[[  9.3  41.1  45.3 -58.5  38.8]
 [ -5.9  -6.0  -6.4  -8.8  -8.3]
 [  9.9  40.8  46.4 -56.7  38.0]
 [-14.5 -12.0 -11.7 -21.7 -13.9]]
:
[[ 9.3 41.1]
 [-5.9 -6.0]]

[[-54.1  -5.0  12.7  59.8]
 [  2.1  31.4  53.2 -38.3]
 [  6.2  17.4  13.8  -8.5]
 [ 10.6 -16.2  -3.8   8.0]
 [ -4.9  25.0  33.9  57.8]]
:
[[-54.1  -5.0]
 [  2.1  31.4]]

[[-28.7  42.4 -29.4  24.0  27.8]
 [  7.8  28.4 -61.8  28.1  14.7]
 [-40.9  36.2 -18.5  19.9  26.4]]
:
[[-28.7  42.4]
 [  7.8  28.4]]

[[ 55.3  27.6 -56.1 -52.4]
 [  3.7 -43.8 -16.8  25.1]
 [-10.0   1.0 -30.2  59.0]]
:
[[ 55.3  27.6]
 [  3.7 -43.8]]

[[-0.3  0.7 -0.4  2.7 41.0]
 [ 0.4 11.0 62.8 76.1 77.0]
 [-0.6  1.0  0.4  2.7 45.1]
 [ 0.3  0.0  0.5  6.7 55.7]]
:
[[-0.3  0.7]
 [ 0.4 11.0]]

[[ 21.8  -8.4 -44.8]
 [-29.4  42.8 -39.7]
 [-51.2 -37.1 -37.2]
 [ 26.5  12.4  57.5]
 [ 61.4 -32.1  15.0]]
:
[[ 21.8  -8.4]
 [-29.4  42.8]]

[[  4.2   0.5  -1.5  -0.1]
 [  1.3   0.0  -2.3   0.7]
 [ -6.1 -59.2   1.3  -9.9]]
:
[[4.2 0.5]
 [1.3 0.0]]
